Below is a small trained network, with its code and all its weights. Each question gives an input and a target symbol and asks what happens when units are switched off, that is, made to give their printed mean instead of their output.

import numpy as np


def w(rows, s, z=0):
    codes = np.array(rows[::2]) - 128.0
    scale = np.full(codes.shape[1], s)
    scale[-1] = z or s
    return codes * scale


def norm(h):
    return h / np.sqrt((h * h).mean(-1, keepdims=True) + 1e-5)


def f(y):
    return np.maximum(y, 0)


def softmax(a):
    e = np.exp(a - a.max(-1, keepdims=True))
    return e / e.sum(-1, keepdims=True)


def log_softmax(a):
    a = a - a.max(-1, keepdims=True)
    return a - np.log(np.exp(a).sum(-1, keepdims=True))


def net(x, mask):
    ids = ['αζθπτφω'.index(c) for c in x.split()]
    T = len(ids)
    res = E[ids] + P[:T]
    u = 0
    for l in range(2):
        q, k, v = (norm(res) @ M[l].T for M in (Q, K, V))
        z = softmax(np.where(np.tri(T) > 0, q @ k.T / 4**0.5, -1e9)) @ v
        res = res + np.where(mask[u], z, O[l][:, -1]) @ O[l][:, :-1]
        u += 1
        y = f(norm(res) @ A[l][:, :-1].T + A[l][:, -1])
        res = res + np.where(mask[u : u + 4], y, B[l][:, -1]) @ B[l][:, :-1]
        u += 4
    return log_softmax(norm(res)[-1] @ U[:, :-1].T + U[:, -1])


Q, K, V, O, A, B = {}, {}, {}, {}, {}, {}
E = w([
[124,198,115,65,94,114,246,173,135],'α',
[180,115,52,93,107,162,127,162,171],'ζ',
[120,141,46,93,94,213,27,97,133],'θ',
[55,131,112,159,15,193,161,174,137],'π',
[171,141,130,28,82,167,118,98,148],'τ',
[110,173,52,107,82,154,153,204,149],'φ',
[183,191,82,59,129,135,119,171,164],'ω',
],0.011)
P = w([
[67,84,133,178,196,17,114,72,122],'0',
[252,126,66,127,36,78,85,124,142],'1',
[127,120,110,127,105,129,115,105,218],'2',
[127,74,192,78,174,130,109,188,97],'3',
[234,142,85,118,31,111,83,117,119],'4',
[151,152,64,133,145,151,149,90,227],'5',
[51,104,164,132,231,130,141,126,175],'6',
[210,166,97,116,21,143,86,120,109],'7',
[171,177,38,146,165,169,175,93,217],'8',
[118,106,206,98,188,185,124,176,103],'9',
[213,194,107,126,40,168,94,142,108],'10',
[180,185,41,157,172,183,179,86,200],'11',
[52,121,165,121,184,150,141,122,155],'12',
[198,192,105,114,22,132,115,130,107],'13',
],0.011)
Q[0] = w([
[186,132,97,156,57,111,113,124,98],'L0H1',
[160,155,158,87,101,191,104,189,118],'L0H1',
[82,166,91,128,176,169,167,64,253],'L0H1',
[164,137,125,163,138,93,117,106,124],'L0H1',
],0.015)
K[0] = w([
[112,161,79,149,89,67,136,69,159],'L0H1',
[57,136,114,129,196,113,145,81,178],'L0H1',
[182,190,127,132,117,247,149,141,101],'L0H1',
[150,149,104,121,92,85,119,114,126],'L0H1',
],0.014)
V[0] = w([
[139,1,119,184,96,176,169,144,142],'L0H1',
[69,121,82,58,102,175,144,81,66],'L0H1',
[179,111,94,86,118,142,62,102,150],'L0H1',
[158,79,215,106,103,120,182,34,140],'L0H1',
],0.0081)
O[0] = w([
[146,74,101,141,129,146,158,112,65,12],'L0H1',
[124,127,175,118,154,133,95,248,98,195],'L0H1',
[166,163,119,130,118,105,123,130,107,130],'L0H1',
[150,135,163,179,180,176,134,93,105,3],'L0H1',
],0.018,0.0025)
A[0] = w([
[117,179,239,101,66,57,147,231,89,126],'L0N1',
[2,62,166,74,175,46,86,190,207,106],'L0N2',
[127,59,148,17,138,242,150,165,92,253],'L0N3',
[71,42,206,103,244,113,88,193,18,148],'L0N4',
],0.0063,0.003)
B[0] = w([
[125,96,111,144,118,132,66,124,122,233],'L0N1',
[92,138,144,104,179,199,139,81,90,233],'L0N2',
[84,182,63,168,182,75,142,134,134,254],'L0N3',
[192,110,167,21,74,128,215,6,133,183],'L0N4',
],0.015,0.0058)
Q[1] = w([
[58,147,99,85,186,125,166,220,112],'L1H1',
[126,236,73,130,97,152,166,149,224],'L1H1',
[124,186,154,129,86,74,174,129,126],'L1H1',
[154,121,90,99,2,122,61,172,139],'L1H1',
],0.0088)
K[1] = w([
[59,157,92,85,203,154,140,207,102],'L1H1',
[129,188,50,138,132,254,185,204,224],'L1H1',
[173,153,139,136,72,127,225,141,179],'L1H1',
[192,110,70,128,44,161,63,191,142],'L1H1',
],0.0086)
V[1] = w([
[130,100,138,71,190,158,162,105,215],'L1H1',
[78,237,86,164,125,89,121,181,174],'L1H1',
[122,131,64,113,141,37,119,21,149],'L1H1',
[78,2,189,161,238,86,164,97,69],'L1H1',
],0.0051)
O[1] = w([
[90,164,86,122,140,170,84,118,74,160],'L1H1',
[165,66,146,180,195,103,104,154,159,205],'L1H1',
[90,95,176,176,145,113,148,222,104,164],'L1H1',
[93,254,116,148,130,118,133,146,163,2],'L1H1',
],0.0091,0.009)
A[1] = w([
[118,152,254,96,209,195,226,28,177,147],'L1N1',
[37,101,144,73,206,185,189,120,218,106],'L1N2',
[70,123,115,163,212,123,10,128,208,2],'L1N3',
[243,135,133,196,27,93,60,117,123,207],'L1N4',
],0.0075,0.0039)
B[1] = w([
[224,92,107,178,110,114,10,229,54,228],'L1N1',
[180,158,184,197,95,147,225,117,219,239],'L1N2',
[211,27,170,169,68,32,188,123,157,199],'L1N3',
[102,254,150,171,167,162,213,103,134,253],'L1N4',
],0.0099,0.0064)
U = w([
[179,36,209,142,109,139,143,124,178,61],'α',
[177,122,68,99,64,190,221,96,74,13],'ζ',
[197,157,131,157,43,111,55,207,71,5],'θ',
[60,125,83,209,171,63,101,113,91,233],'π',
[106,171,176,188,192,205,112,126,126,189],'τ',
[98,95,113,10,65,191,97,151,131,252],'φ',
[43,200,125,89,111,128,150,103,255,174],'ω',
],0.0082,0.0029)

Each question gives the input, a string of symbols that net reads in full, and the target symbol t.
The units are the heads (4 rows each of Q, K, V and O) and the neurons (one row each of A and B). Each row of codes is followed by its name. A weight is (code - 128) times the scale printed after its matrix; where a second scale follows, it is the last column's (O, A, B and U).
mask holds one flag per unit, layer by layer, with each layer's heads first. A switched-off unit (its flag False) gives its mean, the last column of its rows in O or B, instead of its output. The means were averaged over made-up inputs and are rounded, as every weight is.
A unit's drop is (log p(t) with every unit on - log p(t) with that unit switched off) / (log p(t) with every unit on - log p(t) with every unit switched off).
The circuit of an input: a set's keep is (log p(t) with only the set's units on - log p(t) with every unit switched off) / (log p(t) with every unit on - log p(t) with every unit switched off). Starting from all 10 units, units are removed one at a time, each time the one whose removal leaves the highest keep (on an exact tie, the one counted first), for as long as the keep stays at least 0.8.
circuit, biggest first: the units of the circuit, biggest drop first
k most important neurons: the k neurons with the biggest drops, biggest first
k most important neurons of layer l: the k neurons of layer l with the biggest drops, biggest first
input α α α α φ α φ θ ζ α, target ω: 3 most important neurons	L0N2, L0N3, L1N2
input θ θ ω, target ω: 2 most important neurons	L1N4, L1N1
input α φ ω α φ θ π φ, target α: circuit, biggest first	L0H1, L1N3
input φ ζ τ ζ ω α π ζ, target φ: circuit, biggest first	L0H1, L1N2
input π α ζ φ θ θ ζ θ α ζ, target π: circuit, biggest first	L0N3
input α α φ φ θ, target α: circuit, biggest first	L0H1, L1N3
input α ζ θ ζ α ζ α ζ ω τ α α θ, target θ: circuit, biggest first	L0H1, L1N1, L0N4
input φ φ ω θ π, target φ: circuit, biggest first	L0H1, L1N2
input θ ζ α ζ α φ π, target π: circuit, biggest first	L0H1, L0N4, L0N3
input π θ ω π, target ζ: 3 most important neurons	L0N4, L1N1, L0N3
input τ α π π ω α τ ζ ζ φ φ π π, target ω: 4 most important neurons	L0N2, L1N2, L0N3, L1N1
input φ π π φ, target ω: 2 most important neurons	L0N2, L1N2
input φ π θ θ π π τ, target φ: 2 most important neurons	L0N4, L0N1
input τ α ζ ω θ α θ, target α: circuit, biggest first	L1N3
input α θ α α ω α ζ, target τ: 2 most important neurons	L0N2, L1N1
input θ α π, target π: circuit, biggest first	L0H1, L0N3
input α π τ ζ ω φ π ζ φ ζ, target ζ: circuit, biggest first	L0N4, L0H1, L0N3
input φ ζ α α α φ θ θ ω ζ φ α φ, target π: circuit, biggest first	L0H1, L0N3, L0N4
input ζ α ζ φ φ ω τ τ π ω, target θ: 2 most important neurons	L1N1, L0N4
input τ ω τ ζ φ ω φ ζ ζ φ θ, target τ: circuit, biggest first	L0H1
input α φ ζ θ φ π α, target φ: 2 most important neurons	L0N4, L0N1
input α π θ, target θ: 2 most important neurons of layer 1	L1N2, L1N4
input ω ζ α ζ α α ζ θ ζ π ζ π π, target ζ: 3 most important neurons of layer 0	L0N4, L0N3, L0N2
